Below is a small trained network, with its code and all its weights. Each question gives an input and a class and asks what happens when units are switched off, that is, made to give their printed mean instead of their output.

import numpy as np


def w(rows, s, z=0):
    codes = np.array(rows[::2]) - 128.0
    scale = np.full(codes.shape[1], s)
    scale[-1] = z or s
    return codes * scale


def norm(h):
    return h / np.sqrt((h * h).mean(-1, keepdims=True) + 1e-5)


def f(y):
    return y / 2 * (1 + np.tanh(0.7978845608 * (y + 0.044715 * y**3)))


def log_softmax(a):
    a = a - a.max(-1, keepdims=True)
    return a - np.log(np.exp(a).sum(-1, keepdims=True))


def net(x, mask):
    res = np.array(x, float).reshape(1, 6) / 4 @ E
    u = 0
    for l in range(2):
        y = f(norm(res) @ A[l][:, :-1].T + A[l][:, -1])
        res = res + np.where(mask[u : u + 10], y, B[l][:, -1]) @ B[l][:, :-1]
        u += 10
    return log_softmax(norm(res)[-1] @ U[:, :-1].T + U[:, -1])


A, B = {}, {}
E = w([
[147,252,37,161],'x0',
[87,154,114,53],'x1',
[108,128,63,52],'x2',
[76,38,23,194],'x3',
[36,82,163,131],'x4',
[59,105,155,201],'x5',
],0.0027)
A[0] = w([
[2,92,78,95,68],'0.n1',
[78,131,137,183,155],'0.n2',
[174,53,39,165,152],'0.n3',
[38,135,157,76,44],'0.n4',
[126,75,72,188,73],'0.n5',
[237,124,41,193,119],'0.n6',
[104,140,178,89,7],'0.n7',
[104,184,93,118,175],'0.n8',
[125,58,198,162,42],'0.n9',
[126,119,222,155,92],'0.n10',
],0.0072,0.0021)
B[0] = w([
[61,64,101,154,229],'0.n1',
[153,158,65,56,167],'0.n2',
[56,189,157,179,228],'0.n3',
[99,90,111,171,163],'0.n4',
[50,123,134,91,172],'0.n5',
[84,135,143,175,254],'0.n6',
[55,112,125,141,125],'0.n7',
[253,119,123,50,196],'0.n8',
[188,104,164,96,183],'0.n9',
[145,128,185,168,185],'0.n10',
],0.0055,0.0023)
A[1] = w([
[107,178,157,193,102],'1.n1',
[72,183,137,213,183],'1.n2',
[191,160,89,14,250],'1.n3',
[64,148,133,88,42],'1.n4',
[101,185,44,182,121],'1.n5',
[94,159,190,92,116],'1.n6',
[169,189,112,141,235],'1.n7',
[89,123,152,88,219],'1.n8',
[137,75,255,146,57],'1.n9',
[137,199,45,108,237],'1.n10',
],0.0066,0.0014)
B[1] = w([
[168,165,115,122,159],'1.n1',
[76,185,130,78,197],'1.n2',
[200,96,14,97,252],'1.n3',
[118,80,126,153,130],'1.n4',
[129,153,200,108,184],'1.n5',
[124,91,134,135,153],'1.n6',
[162,203,79,2,201],'1.n7',
[141,106,117,168,167],'1.n8',
[172,111,191,215,215],'1.n9',
[187,97,159,76,215],'1.n10',
],0.0057,0.0032)
U = w([
[123,241,127,97,2],'0',
[1,43,83,153,153],'1',
[226,115,51,33,179],'2',
[182,61,239,196,205],'3',
],0.0092,0.00083)

Each question gives the input, the list of numbers given to net, and the class t.
The units are the neurons (one row each of A and B). Each row of codes is followed by its name. A weight is (code - 128) times the scale printed after its matrix; where a second scale follows, it is the last column's (A, B and U).
mask holds one flag per neuron, layer by layer. A switched-off neuron (its flag False) gives its mean, the last column of its row in B, instead of its output. The means were averaged over made-up inputs and are rounded, as every weight is.
A unit's drop is (log p(t) with every unit on - log p(t) with that unit switched off) / (log p(t) with every unit on - log p(t) with every unit switched off).
The circuit of an input: a set's keep is (log p(t) with only the set's units on - log p(t) with every unit switched off) / (log p(t) with every unit on - log p(t) with every unit switched off). Starting from the 12 units with the biggest drops (on a tie, the unit counted first), units are removed one at a time, each time the one whose removal leaves the highest keep (on an exact tie, the one counted first), for as long as the keep stays at least 0.8.
circuit, biggest first: the units of the circuit, biggest drop first
unit that matters most: the unit with the biggest drop
k most important neurons: the k neurons with the biggest drops, biggest first
top k neurons in layer l: the k neurons of layer l with the biggest drops, biggest first
drop of u: that unit's drop, to one decimal
input [7,3,-8,-3,-2,4], class 2: circuit, biggest first -> 0.n3; 0.n8; 1.n7
input [2,-7,2,1,2,8], class 0: 2 most important neurons -> 1.n2; 0.n2
input [-2,-3,7,4,-8,-8], class 0: 2 most important neurons -> 0.n3; 0.n6
input [3,-3,8,8,-7,4], class 0: circuit, biggest first -> 0.n3; 1.n5
input [1,6,-3,5,0,-2], class 1: unit that matters most -> 0.n1
input [-2,6,5,3,-6,2], class 1: top 2 neurons in layer 1 -> 1.n7; 1.n3
input [4,-1,-1,-3,7,2], class 2: circuit, biggest first -> 0.n2; 0.n3
input [-3,-2,6,6,-7,-4], class 0: circuit, biggest first -> 0.n3; 1.n5
input [-3,6,-1,5,-7,-7], class 0: circuit, biggest first -> 0.n3; 0.n6; 1.n5
input [5,-6,-7,-2,0,8], class 0: circuit, biggest first -> 0.n2; 1.n2
input [6,1,5,8,0,-3], class 0: top 2 neurons in layer 1 -> 1.n5; 1.n3
input [6,2,3,8,5,-8], class 1: 3 most important neurons -> 0.n1; 0.n3; 1.n7
input [-8,4,1,-8,0,-5], class 3: top 2 neurons in layer 0 -> 0.n2; 0.n8
input [2,3,-6,3,-1,7], class 0: unit that matters most -> 0.n2
input [2,-6,1,4,-6,4], class 0: drop of 0.n10 -> 0.0
input [3,-4,-6,8,-4,3], class 0: drop of 1.n1 -> 0.1
input [-3,0,-1,5,-1,-5], class 1: drop of 0.n3 -> -0.1
